Each row comes from the steps of one walk. Every step used is in the known rows, and no mark comes twice. Write the walk behind each row, first mark first.
Each row is shifted at random along 4 fixed directions that mean nothing.
Known rows
zanivu direp setuz vetim faruruz dalef zafeki: [  -6, -164,   67,   55, -210,  -12, -172, -567,  106,  -44,   40,  -39,
  176,  177,  -10, -415,  260,   -4,  110,  187, -302, -321,  220,  126,
  -28,  -66, -136,   63,  119,   95,  301, -120,   99,  170,  -84,  158,
  -82,  488,  -39, -108,  178]
zanivu direp setuz vetim zafeki: [-223,  -30, -208,   -9,   69,  151,  -26, -427,  -72, -184, -174,   27,
   18,   25,  -56,  -67,  170, -138,  130,   -5, -190, -214,   65,  -72,
   36,   25,  -13,  -10,   51,  -43,  543,   -4,   41,  176,  -69,   98,
  139,  292,   33,   63,   63]
direp setuz zafeki nuve foguf: [-287,  423, -199,  312,  330,  153, -213, -134,  -43,   42,   74,  115,
  -10,   38, -125,  395,  187,   14,   53,   17,  108, -356, -248, -245,
 -167,  137,  -48,  -46, -241,   26,  547,  -47,  104,  -54,  181,   -7,
  426,  -64,  109,   32,   24]
dalef faruruz direp nuve foguf: [ 479, -195,  249,   75,  -44,   14,  -61,  192,  165,  329,  -15, -305,
  -53,  153,   16, -364,  -17,   91, -175,   71, -178,  172,   37,  160,
  -19,   15, -184, -164,  182,    2, -321,  102, -287,  -59,   94,  -80,
 -273,   -8,  -12, -158,  -28]
direp nuve faruruz vetim setuz zafeki: [-283,  -56,   45,   82,  144,   68, -236,  -90,  134,  285, -152,   89,
  -27,  277, -138, -193,  178,  -26,  118,  148, -206,   26, -148, -131,
  112,   -2,  -92,   27,   46, -180,   70, -103,  -32,  -27,  248,   98,
  134,  314,   93, -194,  240]
zanivu direp setuz vetim zafeki nuve foguf faruruz: [-126,   99, -224, -150,  313,  161,  139,  163, -254, -283, -133,   19,
  -62, -103,   10,  196,   47,  -17,    0, -194,   89,   13,  -57, -114,
  -51,  122,   86,  -17,  -33,   36,  473,  133,   91,  121,  -56, -134,
  297,  -33,   79,   63,  -41]
nuve foguf faruruz dalef zafeki zanivu direp setuz: [-397,  381, -259, -133,  251,  242,  -65,  199, -148, -457, -209,   83,
  -58,  -44,   -9,    6,  153,   36,  -29, -232,  174,   45, -220, -245,
   43,  186,  123,  -87, -108,  101,    6,  -75,  221,  194,   -1,   94,
  347,    6,  142,  -99, -200]
vetim zanivu direp nuve faruruz dalef zafeki: [-407, -239,   75, -207,   78,   17,  303,  -34, -151, -281, -277,  -94,
 -157,  178, -167, -302, -243,  148,   44,  -42, -411,  172,  258,  250,
   96, -299,  280,  270,  467,  -33, -265,   66,  133,  273, -281,   58,
 -431,  287,    0, -229, -104]
zanivu direp nuve faruruz dalef vetim zafeki setuz: [  78,  -78, -127, -329,   44,   55,  -24,   83, -121, -271, -118,  112,
   37,   43,   40, -190,   80,  -28,  102,   90, -228,   80,   -1,  -44,
  105,  -13,  -46,  -26,  173,   12,  221,  -88,  153,  215,  -41,   90,
  -27,  280,   34,  -96,   30]
direp nuve vetim setuz zafeki: [ 154,   30, -249,  233, -108, -198, -153,  227,  -65,  -75, -125,  128,
   34, -142,  146,  360,   22, -182,  173, -120,   79,  -34,  -48, -253,
  -16,  -40, -198, -169, -126,   23,  299,  -86,  -98,   73,   41,  -67,
  413, -100,  114,  -88,  -51]
foguf faruruz dalef vetim zanivu direp setuz zafeki: [-134,  -77,   92, -161,   46, -165,  238,  206,   56, -139,  -35,  -30,
   22, -299,  141,   39, -215,   23,    6, -223,  278,  151,  214,  100,
   79, -195,   18,   77,   21,  101, -370,   73,  -40, -180, -195, -135,
  -79, -424, -158,  186, -136]
setuz zafeki nuve foguf: [ 175,  294,  -83,  289,   -9, -152, -174,  318, -277, -206,  241,   84,
  110,  131,   96,  475,  -30,  125,  115,  247, -237, -234, -318, -154,
 -213,  -42, -332,  -65, -297,  238,  376, -158,  273,   55,  -30,  233,
  296,  126,  194,  -13,   28]
faruruz dalef vetim zanivu direp setuz: [-407, -176,  -12, -152,  299,  201,  186, -432,   65, -102, -275,   96,
  -76,   71, -356, -371,   42,   27,    8,   91, -148, -140,  221,  103,
  317,  -55,  270,  169,  473,  -60, -265,   32,  -45,   28,  -28,   41,
 -484,  250,   68,   92,    2]
dalef zafeki zanivu direp faruruz: [-105,   74,  -32,   26, -562,   62, -217, -575,  -42, -118,  133, -161,
  112,  192,   54,  -24,   59,  -62,  144,  155, -361, -135,   10,  101,
 -180,  -85,   -7,  167,  -18,  113,   20, -247,  116,  221, -224,  398,
 -245,  449,  -69,  -47,  -18]
faruruz dalef zafeki setuz: [-234,  172, -309,  114,  -48,  126, -145,  -81, -196, -395, -281,  264,
   70,  220, -299,  268,   79,  -58,   71,  175, -360, -312, -104, -233,
   51,  -19,  -27, -214,  151,  121,   -5, -300,  277,  269,   23,  314,
 -137,  483,  259,  -63,   40]
faruruz vetim setuz zafeki nuve foguf direp zanivu: [ -39, -216,   66,  256,   35,    4, -152, -263,  -22,  286, -178,  -20,
  -23,  315, -211,  -27,   33,  -57,   95,  212, -305,  -35, -102,   33,
   59, -116, -169, -132,  -18,   43,  143,   34, -200,    8,  109,  152,
   32,  446,  173,  -11,  281]
vetim zanivu direp nuve foguf faruruz: [  -7, -159,  160,   34, -158,  -16,  -53, -139,   86,   51,   24, -204,
   -1,  154,  130, -467,  104,   50,  -41,  -86,   21,  134,    0,  152,
  -84,  -18,  -74,  251,   76, -189,   -4,   47,    9,  -33,  -27,   16,
 -196,   54, -153, -288,  -53]
zafeki nuve foguf faruruz dalef vetim: [ 192,   71,  -51, -147,  343,   41,  210,  776, -438, -281,  -63,   20,
  -71,  -50,  -77,  417, -228,  202, -157,  -91,   38,  248, -187,  -23,
    3,   52,   47,  -85,   98,  275, -244,   94,  151,   30,  -90, -193,
 -145, -112,  280,   89, -159]
foguf nuve vetim setuz zafeki zanivu direp faruruz: [-197,   -1,  -65,  -32,   58,  -81,  -60,    1,   24,  112, -220,  167,
  -73,   98, -207,  250,   12, -102,  120, -115,  -18,   46,  -49,  -81,
    9,  -42,   71,  153,  -14, -187,   45,   72,  -71,  -43,  100,  -36,
  -35,  131,    3,   23,   89]
nuve faruruz dalef zafeki setuz vetim direp: [ 286,    0,  143,  111, -263, -139, -142,  117,  173,  -25,  408,  119,
  230, -110,  146, -163,  232,   -2,  -45,  242,  124, -272,  -43, -123,
  -15,   63, -165, -184, -163,   56,  -52, -244,  230,  -50,   91,  146,
  271,  -11,  -73, -129,  144]
direp nuve vetim zafeki zanivu: [-186,    7,   59,  190, -117,  -63, -197, -136,   80,  282,   78,  -81,
   -8,    5,  -25,  303,  127,  -52,  103,   80,   25,   80,   91,   42,
  -14,  -60,    1,  -30,   84, -153,  -18,  -98, -131, -195,   36,   71,
   16,  184, -123, -115,   24]
foguf direp faruruz vetim zafeki: [ 650, -306,  137,  200, -417, -277, -300,   77,   69, -105,  -73, -313,
  264,  -57,  539, -707,   30, -202,   74, -176,  178,  301, -151,  -10,
    8, -261, -634, -158, -275,  310,  -50, -149, -228,   65,  -64,  289,
  154,   32,    0,   23,  -53]
zanivu direp setuz zafeki nuve foguf faruruz vetim: [-109,   67,  189, -125,  113,    5,   -9, -234,   49,  248,  110, -163,
  -67,   11,  -54,   25,  -25,  100,  -26,  -38,  -43,   64,  176,  273,
 -179, -106,   38,  -40,  -62,   74,  134,  186,  -71, -164,  -71, -172,
   57,   -2, -123,   55,  118]
zanivu direp faruruz vetim: [ 494, -329,  444, -233, -456, -215, -134, -453,  236,  260,  178, -332,
  107,   94,  203, -775,  -62,   35,  -62,   13, -189,  196,  350,  519,
  -76, -293, -195,   36,   96,   86, -249,   45, -190,  -84, -147,   51,
 -412,  170, -201,   13,   96]
vetim direp nuve foguf faruruz dalef: [ -72, -132,   98,  147,  130,  154, -130,   74,   17,   41, -296,  -71,
  -64,  409,  -88, -577,  166,  165,  -93,  115, -215,  202, -100,  -77,
  273,   47, -177,  -48,  250, -153, -199,  -31,  182,   90,  187,  -25,
 -238,  301,  140, -472,   31]
foguf faruruz dalef zafeki zanivu: [-349,  104,  306,  108, -364, -155, -130,  -47,  195,  216,  292, -140,
  123,  -72,   39,  253,  -17,   89,  -81,   17,  167,  105,  119,  172,
 -190, -118,  -20,  -18, -135,   30, -593, -164,  115, -363, -100,   94,
 -198,  -98, -276,   42,  -35]
dalef faruruz direp zanivu: [ 528, -125,   18,   72,  -35,   76,  -10,   11,  201,  185,   -7, -214,
  -15, -155,   93, -431,  151, -119, -203, -161,  358,  -26, -200,  -93,
   28,  250,   30,   38,  -89,  -93,  -40,   73, -371,  -72,  205,  -18,
  -20, -448,  -71,   99, -262]
zafeki zanivu direp nuve faruruz: [ -21,  182, -488, -220,  -27,  352, -235,  -36, -275, -630, -281,   92,
   31,   38,  232, -408,  311, -141,  230, -190, -160,  -57, -541, -444,
  178,  320,  -54,  264, -215,   38,  500, -257,  252,  601,  -47,  334,
  369,  328,  173, -109, -295]
foguf faruruz dalef vetim setuz: [-273,  -73,   65,  -79,  127,  -22,  204,  203,   97,  134, -132,   87,
  -54, -200, -169,  278, -165,   -1, -159, -148,  270,  217,  131,   16,
  107,   21,  183, -112,  113,  -83, -567,   79,  -25, -284,   24, -232,
 -285, -341,  -54,  202,  -58]
vetim setuz zafeki zanivu direp: [-481,  267, -316,  205,  -91,  141,  -87, -524,  111,   12,  -24,  272,
  -25,   42, -163,  385,   78, -118,  175,  130, -219, -380, -121, -251,
  -76,  183,  121,    9, -268, -234,  437, -110,  169,  123,   72,  182,
  250,  123,  -54,   80,   32]
zafeki setuz vetim zanivu direp nuve foguf: [ 406,  -11,  -94,   41, -154, -131,   93,  233, -131,   25,  182,  103,
  -29, -141,  163,  418,  -62, -169,  -89,  -63,  209, -163,  222,   66,
  -35,   66,  -40, -200,   98, -198,  336,  109,  -40,   41,  -40, -285,
   58, -236, -128, -101,  107]
dalef faruruz vetim direp: [ 268,  102,  -78,  -56,  368,  239,  222, -248,  341,  375, -146, -119,
 -184, -196, -189, -394,   91,  -78, -341, -149,  593,  -14,  -76, -142,
  188,  468,  466,   32,   31, -307, -244,  187, -432, -228,  386, -373,
 -156, -580,  -60,  137, -160]
vetim setuz zafeki zanivu direp faruruz: [-523,  190, -143,    4,   33,   36,  187, -309,  109,  117,  -57,  193,
 -185,  -50, -190,  461, -270,   -9,   45,  -40, -142, -108,  205,   20,
  -39,  -14,  343,    5,  -40, -263,   83,   91,   95,   54,  -39,  -59,
   11, -168, -157,  127,  -25]
zafeki zanivu direp faruruz dalef vetim setuz: [-317,  281, -202, -291,  111,  299,   21, -498,  268,   24,   91,  208,
  -65, -224,  -53, -293,  264, -115,  -81, -120,  482, -154,  -49, -153,
  132,  433,  491,  299,  -71, -333,   27,  -29,  -12,  -47,  225,   -7,
   12, -286, -188,  202, -169]
nuve faruruz dalef vetim setuz zafeki: [-213, -132,   -6, -122,  241,  -14,  152,  246,  -48, -222, -158,  260,
  -15,    3, -216,   37, -148,  103,  101,  188, -391,  -47,   -6, -100,
  264, -129,   34, -136,  166,  135, -282,  -94,  218,  152,  -73,  176,
   -1,  220,  198,   74,   78]

Which walk is each row?
[ 585, -278,  399,    9, -295, -147,  -76,  206, -135,  110,  272, -358,
  127,  212,  146, -161, -117,  251,  -67,  115, -327,  208,  -34,  382,
 -270, -196, -354,   31,  -40,  292, -199,   55,    3,  -76, -202,    4,
 -271,  310,   -4, -126,   80] -> zafeki nuve foguf faruruz vetim zanivu direp
[ 299, -175,  175, -228, -166, -122,   27, -230,   73,  110,   47,  -96,
   22,  111,   47, -343, -160,   72,   12,   32, -256,   79,  194,  281,
 -111, -196,  -49,  103,   22,   68,   13,   85,  -78,   20,  -55,   -8,
 -194,  113,  -61,   72,  112] -> zanivu direp faruruz vetim setuz zafeki nuve
[ 308,  112, -112,   35,  309,   53,    0,  474, -150, -125,   70,   94,
   21, -121,   59,  -38,   92,   30, -187, -102,  446,   84, -323, -222,
  -53,  262,  -23,  -67, -136,  150,   89,   45,   34,  -16,  223, -156,
  179, -274,  207,   67, -105] -> zafeki nuve foguf direp faruruz dalef vetim setuz
[  85,  -48,  157, -303,  -54, -143,  190,  -69,  107,   41,  159,  -12,
  -43, -177,  -79, -107, -124,  117, -157, -109,  141,   99,  352,  270,
 -187,  -95,  333,   45,  123,   45, -219,  124,   -3, -110,  -33, -186,
 -167, -197, -133,   72,  -56] -> zanivu direp faruruz dalef zafeki nuve vetim setuz
[ 552,  -70,  -39,  123, -219, -209,  133,  462,  -90,  -17,  239,   40,
  118, -266,  243,  538, -254, -109,   49,   79,   91,   42,  -11,  -30,
 -120,  -64, -243, -213, -184,  231,   16,   77, -173,  -64, -129, -140,
  109, -382,   75,  230,   -4] -> dalef vetim setuz zafeki nuve foguf faruruz direp
[ 106,  226,  -53,   59,  176, -165,   30,  621, -298, -276,  155,  148,
   77,  -17,   79,  520, -132,  157,   70,  170,  -32,  -51, -236, -151,
  -49,  -56, -213,  -33, -165,  285,   10,  -93,  223,  -65,  -45,  108,
  182,  -80,  200,  106,    2] -> setuz zafeki nuve foguf faruruz dalef vetim
[-193,  215, -349,  109, -158,   33, -169,  -99,    5, -251,  -17,  249,
   73,  -22,  157,  198,   66, -110,  282,   34, -227, -246, -254, -358,
  -64,  108, -140,   24, -387,  -55,  545, -201,  236,  311,   -7,  211,
  554,   91,    7,  -45,  -49] -> vetim setuz zafeki zanivu direp nuve faruruz
[ 431, -150,  153,  236, -305, -185,  -79,   54,  131,  370,  442,  -11,
  162, -131,  172,  317,   45, -123,   19,  227,  231,  -80,  -53,   32,
 -153,   23, -237,  -52, -211,   30,  105,   38, -246, -312,   72,  -32,
   58, -298,  -79,  169,  135] -> dalef vetim setuz zafeki nuve foguf faruruz direp zanivu
[   4,  175, -125,   24,  200,  140,    1,  248,  -94, -182, -257,  -54,
  -97,  -10,  110,  -44,  -56,    6,   21, -194,   80,  151, -154, -150,
  218,   36,  -76, -184, -125,   87,  -71,   51,  -38,  158,  -29,  -28,
  328,  -87,  139, -100,  -95] -> nuve foguf faruruz vetim direp setuz zafeki zanivu
[  96,  -65,  190,  -47,  198,  158,   24,   43,  -75,  196,   47, -216,
  -68,  148, -134,  -88,   23,  190, -149,  -74,   -2,  138,  -87,  196,
 -168,   50,   54,  100,   45,   56,  -56,  180,  -64, -125,   33, -188,
 -145,   97,   24,  -73,   44] -> zafeki nuve foguf faruruz vetim zanivu direp setuz
[-270,   27,  131,   96,  -42,  -77, -148,  191,  -36,  237,  -99,  -75,
  -85,  255,   26,  294, -160,   80,   89,   52, -268,  271,   97,  130,
   27, -195, -200, -141,   66,  -53, -185,   10,  -31,  -39,  -53,  -48,
   -2,  221,   -3, -227,  139] -> direp nuve foguf faruruz vetim setuz zafeki zanivu
[ 163, -162, -249,   79, -113,  130,  -21,   54, -201, -515, -273,  145,
  116,  232,  115, -463,  168,  -81,  150,  157, -256, -254, -180, -362,
  430,   75, -206,  158,  158,   53,   46, -267,  196,  437,   29,  359,
   20,  418,  290, -154,   51] -> setuz vetim direp faruruz dalef zafeki zanivu
[-111, -321,   60,  -71,  -81,  -84,  225,  -61, -117, -270, -110,   38,
   19,  162,  -43, -301,  -57,    3,   63,  111, -248, -154,  246,  111,
  193, -190,   49,  263,  392,  -41, -150,  -35,   64,  147, -144,  214,
 -303,  314,   54,  -61,  138] -> setuz vetim zanivu direp faruruz dalef zafeki
[ 577, -361,   -6,  157, -345, -102,  -28,  127, -108,  -62,  104,   54,
  208,   64,   86,  177, -134,  -78,  249,  368, -582, -143, -109,  -48,
   -9, -175, -436, -131,  -38,  327,   88, -106,  -52,  189, -170,  214,
  -59,  321,  210,  140,  181] -> dalef vetim setuz zafeki nuve faruruz direp
[ -40, -178,  111,   79,  -17,  177, -209, -359,  173,  248, -114, -139,
   98,  250,  -65, -435,  301,  -16,   86,   -1,  -20,  -56, -290,  -74,
  -38,   71, -176,  315, -134,  -62,    3,  -58, -145, -198,  201,  175,
  -28,  273,  -32,  -31,  197] -> foguf faruruz vetim zanivu direp setuz zafeki nuve
